Here is a tiny trained network, its code and every weight. The questions are about switching its units off for an input and a class, where a switched-off unit gives its printed mean instead of its output.

import numpy as np


def w(rows, s, z=0):
    codes = np.array(rows[::2]) - 128.0
    scale = np.full(codes.shape[1], s)
    scale[-1] = z or s
    return codes * scale


def f(y):
    return np.maximum(y, 0)


def log_softmax(a):
    a = a - a.max(-1, keepdims=True)
    return a - np.log(np.exp(a).sum(-1, keepdims=True))


def net(x, mask):
    res = np.array(x, float).reshape(1, 5) / 4 @ E
    y = f(res @ A[0][:, :-1].T + A[0][:, -1])
    res = res + np.where(mask, y, B[0][:, -1]) @ B[0][:, :-1]
    return log_softmax(res[-1] @ U[:, :-1].T + U[:, -1])


A, B = {}, {}
E = w([
[128,128,130,129,127,122,132,130,129,131,130],'x0',
[190,72,191,219,188,231,34,237,209,159,43],'x1',
[2,238,160,186,61,186,101,130,177,214,217],'x2',
[172,41,234,40,80,61,57,46,206,222,168],'x3',
[115,224,174,129,249,69,85,89,47,218,53],'x4',
],0.0042)
A[0] = w([
[50,228,206,148,194,91,81,92,96,229,115,190],'neuron 0',
[147,72,212,65,106,83,70,76,204,212,158,58],'neuron 1',
[151,187,179,79,200,49,83,83,96,215,81,178],'neuron 2',
[179,86,184,200,172,202,68,217,187,130,65,64],'neuron 3',
[125,134,41,187,143,156,164,184,89,61,102,141],'neuron 4',
[195,65,227,43,93,48,70,59,176,218,127,45],'neuron 5',
[113,211,49,182,176,196,192,218,64,77,99,78],'neuron 6',
[88,194,34,177,173,158,186,171,42,69,95,42],'neuron 7',
[143,175,156,148,231,76,105,130,61,190,61,129],'neuron 8',
[205,68,141,87,218,62,150,110,63,99,49,148],'neuron 9',
[98,172,68,44,87,31,226,25,40,82,189,72],'neuron 10',
[156,169,127,130,227,80,121,108,36,170,50,140],'neuron 11',
[194,31,101,124,54,190,145,195,201,30,142,161],'neuron 12',
[121,37,101,98,35,145,182,147,190,23,196,254],'neuron 13',
[177,102,178,207,192,212,53,215,198,161,47,56],'neuron 14',
[2,255,145,174,48,178,109,106,133,227,226,200],'neuron 15',
[171,68,214,76,103,73,92,62,166,194,156,34],'neuron 16',
[19,213,184,213,97,190,61,153,191,226,201,189],'neuron 17',
[91,198,55,189,149,184,170,181,60,76,112,73],'neuron 18',
[245,25,147,64,188,58,140,110,95,71,33,195],'neuron 19',
[83,207,136,98,186,51,126,78,54,193,95,103],'neuron 20',
[65,200,66,56,91,22,241,26,33,96,210,65],'neuron 21',
[178,62,208,48,100,72,77,43,214,213,168,74],'neuron 22',
[126,180,74,178,168,174,174,170,56,69,86,88],'neuron 23',
[185,113,180,199,177,211,46,229,153,165,61,59],'neuron 24',
[120,180,79,180,145,148,163,169,77,78,120,36],'neuron 25',
[152,175,163,139,237,107,102,114,60,174,58,170],'neuron 26',
[106,196,80,179,179,163,187,183,88,73,107,44],'neuron 27',
[225,51,55,94,185,90,194,131,59,27,51,156],'neuron 28',
[187,85,193,201,175,220,37,237,190,159,64,71],'neuron 29',
[154,182,196,138,206,98,88,125,88,190,55,107],'neuron 30',
[75,162,99,62,123,59,206,58,70,137,177,51],'neuron 31',
],0.0039,0.0032)
B[0] = w([
[149,104,98,186,38,218,222,236,176,82,141,221],'neuron 0',
[32,59,220,28,113,218,94,72,36,62,112,186],'neuron 1',
[115,83,74,172,44,224,197,207,141,110,191,207],'neuron 2',
[216,180,56,71,157,57,49,120,99,222,218,188],'neuron 3',
[76,91,176,52,105,202,123,118,73,79,105,184],'neuron 4',
[27,58,227,13,141,232,65,65,23,50,105,192],'neuron 5',
[63,73,220,32,139,181,56,36,40,72,99,186],'neuron 6',
[47,73,218,24,157,194,54,54,35,87,143,173],'neuron 7',
[116,75,71,199,37,214,199,200,104,126,190,184],'neuron 8',
[169,203,181,142,173,114,198,172,223,76,54,195],'neuron 9',
[221,211,56,34,175,66,25,153,123,225,224,204],'neuron 10',
[138,93,70,191,45,217,194,221,123,113,184,188],'neuron 11',
[137,104,56,197,21,220,205,234,147,134,202,211],'neuron 12',
[147,112,63,194,27,232,216,252,142,127,178,240],'neuron 13',
[213,177,58,54,167,37,29,108,104,231,225,194],'neuron 14',
[211,243,222,126,227,95,213,197,255,38,38,255],'neuron 15',
[49,55,225,9,159,232,53,37,36,51,92,172],'neuron 16',
[175,236,217,95,218,107,197,179,225,34,41,243],'neuron 17',
[77,81,205,34,142,184,50,57,54,70,92,175],'neuron 18',
[153,233,222,105,210,92,197,199,235,72,60,223],'neuron 19',
[136,86,74,197,54,205,192,226,131,123,213,183],'neuron 20',
[240,210,42,36,165,57,21,138,142,227,210,212],'neuron 21',
[44,73,210,19,114,229,90,85,25,60,107,201],'neuron 22',
[66,85,197,43,133,197,68,45,58,71,97,173],'neuron 23',
[201,178,60,59,181,45,29,114,106,213,224,188],'neuron 24',
[32,74,210,25,154,226,65,65,42,89,156,151],'neuron 25',
[131,82,69,180,34,205,192,197,125,121,174,195],'neuron 26',
[28,54,211,28,156,202,63,45,45,83,141,162],'neuron 27',
[174,230,229,120,218,91,204,188,237,76,61,214],'neuron 28',
[215,177,53,47,155,42,31,103,104,225,223,203],'neuron 29',
[106,76,79,190,39,206,196,191,113,134,200,176],'neuron 30',
[197,175,52,57,165,93,53,141,117,225,221,175],'neuron 31',
],0.0039,0.0056)
U = w([
[14,22,240,31,166,199,21,15,9,65,77,17],'0',
[229,195,12,65,202,6,3,105,108,246,233,12],'1',
[142,143,131,131,117,146,169,160,162,103,100,255],'2',
[171,224,235,139,237,70,224,164,244,45,23,40],'3',
[116,26,14,225,4,220,232,203,123,125,217,33],'4',
[67,40,60,248,159,20,157,56,135,168,7,199],'5',
],0.0046,0.0042)

Each question gives the input, the list of numbers given to net, and the class t.
The units are the neurons (one row each of A and B). Each row of codes is followed by its name. A weight is (code - 128) times the scale printed after its matrix; where a second scale follows, it is the last column's (A, B and U).
mask holds one flag per neuron, in row order. A switched-off neuron (its flag False) gives its mean, the last column of its row in B, instead of its output. The means were averaged over made-up inputs and are rounded, as every weight is.
A unit's drop is (log p(t) with every unit on - log p(t) with that unit switched off) / (log p(t) with every unit on - log p(t) with every unit switched off).
The circuit of an input: a set's keep is (log p(t) with only the set's units on - log p(t) with every unit switched off) / (log p(t) with every unit on - log p(t) with every unit switched off). Starting from the 12 units with the biggest drops (on a tie, the unit counted first), units are removed one at a time, each time the one whose removal leaves the highest keep (on an exact tie, the one counted first), for as long as the keep stays at least 0.8.
circuit, biggest first: the units of the circuit, biggest drop first
most important unit: the unit with the biggest drop
top k neurons: the k neurons with the biggest drops, biggest first
drop when u is switched off: that unit's drop, to one decimal
input [-7,-7,5,-5,8], class 4: top 2 neurons : neuron 0; neuron 20
input [2,-3,6,-3,-5], class 3: circuit, biggest first : neuron 15; neuron 17
input [-1,7,-6,6,-6], class 1: circuit, biggest first : neuron 29; neuron 3
input [3,-2,-5,-1,-3], class 3: most important unit : neuron 28
input [-2,-6,3,2,7], class 4: circuit, biggest first : neuron 0; neuron 20; neuron 2
input [0,5,-3,3,3], class 1: top 2 neurons : neuron 29; neuron 14
input [-6,-8,-5,-2,-7], class 1: circuit, biggest first : neuron 10; neuron 21
input [6,0,8,-7,0], class 3: top 2 neurons : neuron 15; neuron 17
input [3,-8,1,-7,6], class 1: top 2 neurons : neuron 21; neuron 10
input [-6,-4,-8,2,0], class 3: circuit, biggest first : neuron 19; neuron 28
input [0,3,-2,6,6], class 0: top 3 neurons : neuron 5; neuron 16; neuron 22
input [1,-8,6,5,-2], class 1: top 3 neurons : neuron 21; neuron 10; neuron 31
input [0,4,6,4,-2], class 3: top 2 neurons : neuron 17; neuron 15
input [1,-8,4,-1,5], class 1: most important unit : neuron 21
input [1,0,7,-7,6], class 0: drop when neuron 13 is switched off : 0.1
input [8,-8,-1,8,-3], class 0: drop when neuron 24 is switched off : 0.1
input [7,-1,8,3,3], class 3: drop when neuron 15 is switched off : 0.4
